Moves between objects:
q857: *>q933, !>q178, %>q855, &>q968
q859: *>q574, !>q275, %>q301, &>q645
q312: *>q449, !>q946, %>q144, &>q400
q22: *>q201, !>q919, %>q754, &>q178
q337: *>q285, !>q564, %>q683, &>q30
q322: *>q513, !>q678, %>q911, &>q219
q960: *>q524, !>q254, %>q464, &>q337
q301: *>q340, !>q859, %>q319, &>q486
q201: *>q706, !>q203, %>q645, &>q887
q706: *>q564, !>q701, %>q965, &>q312
q266: *>q22, !>q33, %>q285, &>q311
q457: *>q204, !>q319, %>q549, &>q954
q28: *>q33, !>q219, %>q564, &>q952
q574: *>q960, !>q400, %>q340, &>q965
q213: *>q15, !>q683, %>q219, &>q122
q513: *>q54, !>q248, %>q29, &>q547
q449: *>q311, !>q952, %>q30, &>q254
q30: *>q20, !>q449, %>q898, &>q960
q130: *>q468, !>q951, %>q498, &>q513
q711: *>q683, !>q965, %>q660, &>q876
q498: *>q518, !>q130, %>q311, &>q29
q144: *>q30, !>q312, %>q876, &>q574
q933: *>q144, !>q887, %>q270, &>q859
q518: *>q215, !>q468, %>q178, &>q749
q468: *>q323, !>q561, %>q518, &>q54
q874: *>q750, !>q694, %>q946, &>q204
q311: *>q178, !>q498, %>q20, &>q43
q400: *>q254, !>q497, %>q574, &>q706
q564: *>q266, !>q28, %>q337, &>q449
q254: *>q43, !>q911, %>q960, &>q564
q955: *>q678, !>q340, %>q204, &>q660
q244: *>q434, !>q285, %>q15, &>q393
q398: *>q954, !>q189, %>q919, &>q468
q464: *>q166, !>q960, %>q678, &>q683
q694: *>q122, !>q876, %>q874, &>q955
q754: *>q645, !>q22, %>q434, &>q857
q285: *>q754, !>q266, %>q244, &>q20
q33: *>q919, !>q547, %>q266, &>q498
q750: *>q130, !>q122, %>q952, &>q322
q828: *>q660, !>q486, %>q954, &>q526
q323: *>q874, !>q526, %>q215, &>q457
q954: *>q932, !>q828, %>q203, &>q323
q248: *>q626, !>q166, %>q513, &>q15
q678: *>q248, !>q464, %>q322, &>q213
q701: *>q28, !>q932, %>q706, &>q946
q855: *>q270, !>q857, %>q561, &>q87
q561: *>q526, !>q855, %>q468, &>q626
q29: *>q749, !>q513, %>q43, &>q33
q189: *>q828, !>q434, %>q398, &>q561
q932: *>q219, !>q660, %>q701, &>q874
q524: *>q968, !>q43, %>q166, &>q285
q123: *>q275, !>q749, %>q968, &>q22
q946: *>q952, !>q874, %>q312, &>q497
q20: *>q857, !>q311, %>q393, &>q524
q54: *>q457, !>q626, %>q749, &>q398
q749: *>q549, !>q54, %>q123, &>q919
q204: *>q322, !>q955, %>q497, &>q932
q270: *>q876, !>q933, %>q526, &>q301
q626: *>q319, !>q87, %>q54, &>q189
q203: *>q701, !>q954, %>q201, &>q215
q660: *>q213, !>q711, %>q932, &>q694
q645: *>q965, !>q201, %>q486, &>q933
q497: *>q911, !>q204, %>q400, &>q701
q876: *>q898, !>q144, %>q694, &>q340
q122: *>q951, !>q898, %>q750, &>q678
q965: *>q337, !>q706, %>q711, &>q144
q275: *>q400, !>q549, %>q859, &>q201
q952: *>q498, !>q750, %>q449, &>q911
q898: *>q393, !>q30, %>q122, &>q464
q393: *>q855, !>q20, %>q951, &>q166
q887: *>q312, !>q215, %>q933, &>q275
q319: *>q955, !>q301, %>q457, &>q828
q547: *>q398, !>q15, %>q33, &>q130
q951: *>q561, !>q393, %>q130, &>q248
q178: *>q887, !>q518, %>q857, &>q123
q486: *>q711, !>q645, %>q828, &>q270
q215: *>q946, !>q323, %>q887, &>q549
q340: *>q464, !>q574, %>q955, &>q711
q219: *>q547, !>q213, %>q28, &>q750
q166: *>q87, !>q524, %>q248, &>q244
q683: *>q244, !>q337, %>q213, &>q898
q919: *>q203, !>q398, %>q22, &>q518
q549: *>q497, !>q457, %>q275, &>q203
q526: *>q694, !>q270, %>q323, &>q319
q434: *>q486, !>q754, %>q189, &>q855
q87: *>q301, !>q968, %>q626, &>q434
q911: *>q29, !>q322, %>q254, &>q28
q43: *>q123, !>q29, %>q524, &>q266
q968: *>q859, !>q123, %>q87, &>q754
q15: *>q189, !>q244, %>q547, &>q951

The rows follow the links: the fewer symbols apart two objects are, the more alike their rows tend to be.

Each row is also shifted at random along 5 hidden directions that mean nothing.

Each row, then its object:
[ -5   8  -8  -8  10  15   7   4  -3  18  16 -13   9   9  10   8  15  12   4   9   6   6  16 -10   0  13 -11  28  -2   4 -12 -11  13  -5]; object q754
[ 12   7  15  12 -12  -5 -10  18   8   9 -16   9 -12  -5  -4  -1   2   0  -8  -1  -8  14  -1   6  17 -10  -1  -5  -9  -3   1   2 -17  11]; object q874
[ -3 -11 -11  23  22   9  -8  15  -8  24   0   4  31   5  20   1   8  -1 -13  12 -17   3  -7 -13   5   9  -5  12 -12   2 -12  -6  -5 -12]; object q15
[ -9   5  12   3  -9 -20   8   6   0   2  -6  15  -6  -8 -12   7   1 -29   1 -20   2  -3   6  22  -6 -10 -22 -24 -16  -7  11  17 -30  30]; object q750
[-20 -13  18  13  -1   3 -20  13  -6  -1  -3   2   0   5  23 -19   4  11  -2   8 -11  15 -15  -6   6 -16  11  27  27  -1  -2  -3   9 -28]; object q340
[  4   9 -12  17  -3  19  -4  23   4  22   2 -12  -5  10   4   8   3  11 -16   9   0  14  11  -9   0   0   0   1 -17   4 -11  -9  -9  -8]; object q954
[  4  11  48  -5 -17 -42  16   7 -14  -9 -11  10 -18  -5  -1   3  -9  -5   1 -30   4  -1   3  12  -1 -36 -12  -2  -1  -5  15   7 -20  -6]; object q694
[-16 -10 -22   0  -8  -2 -13 -27  -2  19  17  11  11   2   2  11  21 -34   9  -9  -5  -4  -2   7 -11  -1  -5   0 -12  -3  -7  10  -2   5]; object q337
[  3   3  -4   8 -14   2   3  12 -12   6   7  -8   0   5   9  14   4   1 -12  -8  10   5   7 -10  -8 -21  -6   1 -19   8 -10   0 -13  -6]; object q828
[ -3  14   9   0  -6  22  -2  18  15   6  -6 -10 -16  -5 -11   0  -6  15  -3   9   9  17  19   3  16   4  -3  -1  -4   1   3  -6   6  20]; object q215
[ 17   8 -26  -2 -11  16  -8 -14  -3  13  17 -16  -3   7   5  14  17   3   9  -2   6   6   4 -15  -5  -6   0  13 -10   6 -19   2  12   7]; object q645
[ 12   8  -6  10  -5   4 -14 -18   3  -9   3 -19  -2   2   5 -12  23   4  14  -1  -5   2 -28  -6   6  -2  17  12  20   7 -16  16   4 -19]; object q859
[  8  10  21 -14  -9  -2  17  37 -14 -10  -3  -5  -7   1  13  -8 -13  20 -15  -7  16  22  19  -6  14 -25 -15  16 -10   3  20  -9  -5  26]; object q526
[-55 -18  -9   6  -3   7 -11 -13 -12   8   2 -10   4  -7  19  -2   1   8  -5  10  11   1 -22  24  -9 -16  13   9  28   8 -13   0   7  -7]; object q301
[  2  -2  22  -7  15 -14  16  23   1 -28 -13   8  -2   2  -3 -19 -40  25 -10  12  -9 -10   4 -10  -5  13   6 -11  19  -4  20 -14   5 -34]; object q513
[ 10  16  11  13   8  10   5   3  19  14 -12 -14   3  -6 -13  10  13   2   0  -2   7  -4  -2  11  12  21  -7 -14  -9   5 -14  10 -12   9]; object q518
[ 18   0  -1  -4  10   6   3 -31   3  -1 -11 -17  15  -5   7  12  12   9  13  -1   7 -12 -10  14  19  11  10   6   1   2 -21   2  13  12]; object q857
[ 30 -10 -16 -11   1   3 -10  -4  -1 -31  12  10   0   5   3 -23   5  -4   4   0 -14   4 -14 -25   1   1  12  14  13  -6  24   4  20   1]; object q960
[ -2  -5 -17   6  19  14  -7  -4  15  -6  -3   3  11  -1  -6 -11  -8   1   1  17 -12  -9  -8  -2   5  30  14 -12  15   1  -2   1   3 -10]; object q29
[-21  -8 -12 -13 -17  -6  -6 -34   4  -7 -13  12 -25 -16 -22  17 -30 -15   6  -1  15 -17  15  35  -6  -3  10 -40  -5   1   6  -9   4  35]; object q946
[ 53  -4 -15  10   4  11   3   0 -10 -19 -12 -15  20   2  11   2  -2  14  -5  -7   0  -8 -17 -12  19   5  11 -11 -20   2 -10   3  -6  24]; object q561
[ 12  10   5  -8   9  -5  15 -11  12   2   0   8   3  -7 -19   2   8 -11   8  -5   4  -9   7  11   7  18 -13  -4  -4  -3   6  10   5  25]; object q311
[-47   9 -11  -7   8  15   9  -1   8   5  15 -12  -2  -3  -8 -12   4  -2   3  10  17   7   4   8 -14  16 -12   1  26   4   6  12   6  20]; object q123
[  4  19  29 -16  13 -17  31  19  15 -10  -9  11  -7  -7 -20   2 -13   1   0  -8   9  -8  26   5   0  14 -25  -8  -8  -6  23   1  -5  13]; object q498
[-39   4  44  15  13 -27  15  16 -15  22 -10   4  24 -11   8   6  20 -14  -5 -14  -6  -6  -1  27   2  -8 -26   9   4  -4  -8  10 -26  -7]; object q951
[-19  12   4 -26 -15 -13   9   0  -7 -18  21   6 -16   2  -6 -11  10 -14   9 -14  15  14  -2  -8 -17 -23 -15  13  12  -4  26  22   2  12]; object q574
[  1   6  14  -1  -6 -11   9   6 -19   8  11 -12  -1   5  12  14   5  10   8 -12  11  10   9  -6 -13 -26  -8  16  -7   3  -8  -5  -3 -20]; object q486
[  1   2  -3  -9  11  -7  13 -12   0 -18  16   5  15   0  -1 -10  14 -11   5 -14  -2  -5 -16  -9  -4   8  -7   8  11   0   9  18   6  -2]; object q524

Complete each set of four: the symbols that take the first to the second take the third to the fourth, perhaps in another order.
Answers are names.
[ -8  -5  38  -6  18  -3  16  22  -3  -6 -25  10   3  -9  -8   0 -33  16  -4  10 -10 -10  19  13  11  13  -4  -5   3  -4  13 -23   3 -12]
: [ -4   0  32   5  14 -26  21 -10 -12  -3 -17   7  19  -8   2  13  -1 -18   0 -17   6 -20  -5  23  -3  -5 -15  -9  -6   0  -5   8 -14  -3]
:: [-49 -24  -3  17   4  11 -22  10  -9  31 -13  12  11  -8  25  -6  -5 -17 -15  17 -10  11   1  33  11  -6  -5  10  11  -1   4  -6  -6  21]
: q898

[ 23   9  -1  15  13  -6  13  -8   4  -3 -18   3  11   0  -5  10  13 -16   2 -12  -3 -15  -9   6  13  13  -8 -20 -19  -3 -10  13 -24  21]
: [ -2  17  -4   0  13   3  10   7   9 -12  12   3   1   9  -8 -16  23 -12  10 -10  -2  -2  -8 -12  -5  20 -19   4  13  -3   8  24  -4   3]
:: [-13  12  15 -18  11  -3  22   3  -4 -20  11  -6   2   6   0 -11   1  17   9  -2  15  -1  -1 -10  -8  -3 -10  18  20   0  13  11  11  -3]
: q189

[  7  -8 -11  22  13  -1 -14 -29   4  33   5  -2  28   1   4  13  35 -14  12  -3 -13 -13 -17  -1   0  14   3   4  -4   3 -34   2   6 -28]
: [ 11   7 -10   1  15  16   2 -10  -2  12  -5 -13  14  -4   6   4  20   5   9  -4   4   1  -7   9  18  11  -4   6   1   5 -14   7   6  26]
:: [-17   5   7 -17 -16 -11  17 -15 -18  -9   1  -5   0 -10   6  13   1  -2   3 -22  27   3  10  24  -4 -33 -13   2  -7   2   3  11  -6  39]
: q340

[-19 -31  -3 -10  23   8  -2   2 -16  12   0   7  19   4  24   7 -27  21  -6  24  -9  -8  18  -1  -6   7  10  18   3  -2  -1 -38  30 -26]
: [ -2 -14 -32   3 -18  -2 -12 -14 -11  -3   7   7  -4  -3  12  13 -14 -15  -9 -11   1  -3   4   5 -17 -18   7 -15 -18  -1  -5  -3  -7   7]
:: [ 18  -4  -7  -6 -16   8 -11 -24   1   2  -4 -16   1  -6   2   5  10   2  12   0  10   2  -2   6  15  -8   8   4  -3   1 -13   0  14  27]
: q393

[ -5   0 -15 -11  12  11   8 -14  -6  13  18  -9  10   2   4  17   7   9   2   5   9  -4  11  -4  -7   7  -7  12  -8   8 -12  -9  13   0]
: [-16 -15 -26  -9 -11  23 -12  20 -13  15  25   9   2   5  20  -2  -5   3 -15   6   2  30  23 -12  -7 -21 -12  24  -2   1  15 -11  11  30]
:: [ -6 -20   7   9  16  17 -14   1 -13  12 -25 -12  27  -7  25   4   3  22  -5  21  -5  -1 -11  22  25  12  17  16  12   7 -27 -22  21  -3]
: q694

[ 10  -1   4  -6  12  23   0   3  12   9  -6 -13   3  -3  -5  -5  -7  19   0  19   0   5   8   6  17  21   8   7   1   4 -12 -13  20  12]
: [ 33  -8 -28 -10  -3  23  -4   4  10 -15   0  15  -5  -3 -12  -7 -21 -12  -5  11  -2   8  19  -8   8  14  -1 -11 -18  -7  29   1   3  63]
:: [  1   8   0  -2 -22 -12  -9 -32  13 -15   3   2 -18   0 -20  -4  16 -16  15 -11  -1  -8 -20   1  -7  -3  16 -15  13  -4  -5  19  -7 -17]
: q749

[ 20   9   3   2 -11  10  -5 -15   1   7   0 -19  -3   0   2   4  34  -4   9 -11   7   8 -14   4  17  -8  -3  13  -3   6 -22  18   5  19]
: [  0  16  23  10 -14 -13  10   5   2  10 -14 -12 -13  -6  -9  13   4   7  -1 -15  15   2   4  13   7 -14  -7 -20  -8   1 -10   7 -24   7]
:: [-13 -13  -9   5   4  16 -26 -18  13  20 -12   9   3 -12  -4   0   2 -18  10  17 -16   0   1  27  14  18  10  -3   9   0  -6  -6  12  18]
: q122

[-16 -12 -19 -17 -14   1  -2 -33  -2 -25   9  -8  -6  -5  -2  -1 -11   6  11  -4  17  -7 -10  10 -13 -10  13  -8  18   5  -2   4  15   1]
: [ 27   0   7  -5 -15  -5 -20 -17   2  -1   0   3 -12  -7   2   5  18  -9   8  -1  -8   5 -11   5  19 -18  10   8  -2  -2  -6   4   8  14]
:: [  9  19   9   1  -5 -18   5  -7  14  13  15  15 -12   8 -17   8  28 -27  14 -14 -12   2   8 -16  -9   4 -17   7 -19  -6   7   9  -6 -13]
: q43

[-33   3  -7 -11 -13   5  -8   8   9  28  18  10 -22  -2 -11   6   1  -6   7   8   2  17  31   0 -15  -4 -14   7  -3   0   5  -5   9   9]
: [  8  -8  22   9  -1 -22  -7  -7  20   7 -19  12 -12   2 -14  17 -11   2   3  10 -27 -17   3   1  -3   9  18 -15   1  -8 -14 -33   2 -68]
:: [-24   7 -10  12  -1  -3   9 -25  -3  16 -15 -12  11 -15  -8  21   2 -15  -2 -16  23 -21  -4  38  -1   4  -6 -30 -13   6 -19  19 -32  27]
: q526

[ 27   3  12  16  15 -17   7  13  -5   9  -1   5  19  14   5   6  10  -3  -7 -12 -15  -8  -3 -14  -5   0  -9   1 -16   1 -13  -4 -10 -36]
: [ -4   2  -2   6 -11   3 -17  19   2  22   3   7 -11   6   3   6 -10   4 -12  13 -12  10  15 -13  -2  -7   2  -3  -9  -1   0 -17  -3 -13]
:: [ 26  10  -2  -5 -12  -2  -7   7  14   2   4   8 -27   2 -14   8  -9   6   1   1  -4   7  18 -11  -5   0   3  -6 -20  -6   4  -9   1  -9]
: q22

[  7 -15 -35 -17   4  22 -14   5  -5  13  25  19   3   7  13  -6  -2  -3   1  12 -13  19  17 -24  -3   0  -8  22 -10  -6  17 -12  21  20]
: [ 52  -3  -9  -7  -3  -7  -4   4 -13 -23  -8  12   7   0   4  -6  -6 -15  -9 -14 -10   2  -4 -12  14  -6  -7  -9 -27  -6  19   9  -7  32]
:: [ -1   6  -4   1  -2  26 -13  10  14  26  10 -12 -13   6   0   5   9  16   4  14   2  15  18 -13   8   9   0  12  -6   3 -14 -15  12  -7]
: q270

[-33 -16 -12   1  17   9   3  12   1  27   3   8  12   0   4   6 -22   1 -15  14   5  -5  22   8 -10  16  -7 -11  -7  -2   1 -16  -7   6]
: [ -4   6   8  -3 -11 -14  10 -14  -3   0  -5  -8 -15  -3 -12  21 -19  10   0 -12  16 -16  11   8 -19 -13   5 -27 -18   4 -11 -11 -14 -25]
:: [-18 -10  -7   2   2   3  -6  14   1 -12   3  14  -3   2   2 -21 -18 -11  -8   6 -12   2  -4  -5  -7   6   4 -10  11  -4  22   5  -6   3]
: q54

[ 57  11  -2  10  11  -5  -2   6  -8 -24   3  -1  24  15  14 -18  31  -5  -1 -14 -15   0 -37 -29  12   3   1  14   5  -3  -3  22  -2 -16]
: [-18   8  19  -9  18   0  15  27  -1  25  19   9  12  10  10  -5  15   8   2   8  -6  13  24 -10   1   5 -33  37   8  -2  12  -9  16 -15]
:: [ 14  -7 -27  12 -10  15 -14  -3 -12 -19   1 -16   7   4  12 -14   2   4  -8  -5  11   7 -24 -14   1 -10  16  -4   2   6  -5  15 -11  17]
: q486

[ -4  18   2   0 -20  -3  -3  -8  14  -8  18   2 -19   2 -15 -13  24 -16  13  -9   1   7 -12  -3  -8  -4  -3   0  13  -2   7  26  -4  -2]
: [ 13  -3  12   7 -11 -10 -13   9 -11   2   8   1  -8   5  15   3   6   4  -1  -1 -15  15   3 -16   3 -23   3  19  -3  -1  -1 -12   6 -33]
:: [ 23  -4  10   2  13  -6  -1 -16   0   3 -17   1  20   0   5   3  21  -8  12   0 -14 -11 -15   8  22  13   4  11   3  -2  -8  -1   9   2]
: q248

[ 36  18  34   4 -15 -16  -2  23   5  -5 -20   5 -19   3  -9   3   8  -1  -4 -14  -6  10   0  -3  15 -15  -4  -3  -9  -6   9   8 -20  -3]
: [ 36  -3   7  18   0  -3 -16  11   6   2 -21  11   3  -2   1  -2   3 -12  -8  -2 -22   0  -8   2  22   9  10 -15 -13  -4  -3   0  -9   5]
:: [ 20   1  -5 -18   8  -8  10 -24  10  -3   6   5   3   2 -19  16  -8   1  10   1  -1 -19  14  -8 -12  20   2  -9 -10  -1   2 -19  11 -20]
: q22

[ 34   3  31  15   4  -8  -9  30   7  -4 -22  12   2   5  -2  -6  -2   1  -8   3 -27   6   0  -9  26   4   4   2  -7  -5   5  -7  -8  -9]
: [ 19  14  29  -9   9 -17  22 -10  12  -8 -11   5   1  -6 -16  10   8  -3  14  -6  -1 -16   7   4   9  20 -11  -4  -3  -7   3  -2   3  -6]
:: [-17  -1 -27   5 -13  15 -15   4  15   1   5   3 -17   0  -8 -18   1 -14  -1   7  -3  15  -7  -4  -3   4   8 -10   7   1   1  15  -6  12]
: q960

[ -2  -6   8  16  -9  -7 -20   2  -4  -4  -3   3   1   5  15 -14  14   1  -1   0 -20  10 -24  -5   6 -17  20  16  22   2  -8  -2   3 -29]
: [-23 -11 -23  15 -16  11 -35 -25  11  -2  -7   0 -11  -2  -6  -6  -4  -7   0  16 -12  -4 -19  13  -2  10  30 -24  19   7 -13   1   0  -9]
:: [ 15   7  -2 -13 -11   2  -3   6  -4   5  19   4 -15   8   2   3  10  -3   8  -5  -2  16  14 -21  -4 -14 -12  26  -9   1  11  -5  10  -5]
: q932

[-21  10 -11   1 -14   8  -6   1  10   2  17   6 -17   2 -11 -15  25 -19   5  -5   2  19 -12  -2  -2  -6  -5  10  14   0   6  28  -4  14]
: [  8  11   8  -4  -3  -6   4  13  16 -13   6  15  -8   6 -19 -19   5 -12  -2  -6  -9   7  -4 -15  -4  13  -5  -3   9  -8  20  16  -9  -5]
:: [ 17   1  -8   1   7  -5  12  -3 -16 -28   0 -12  13   2   5  -5 -11  13  -8  -7   6 -12 -22 -11  -5  -3  13  -6   5  -6  -2   7  -5 -11]
: q301

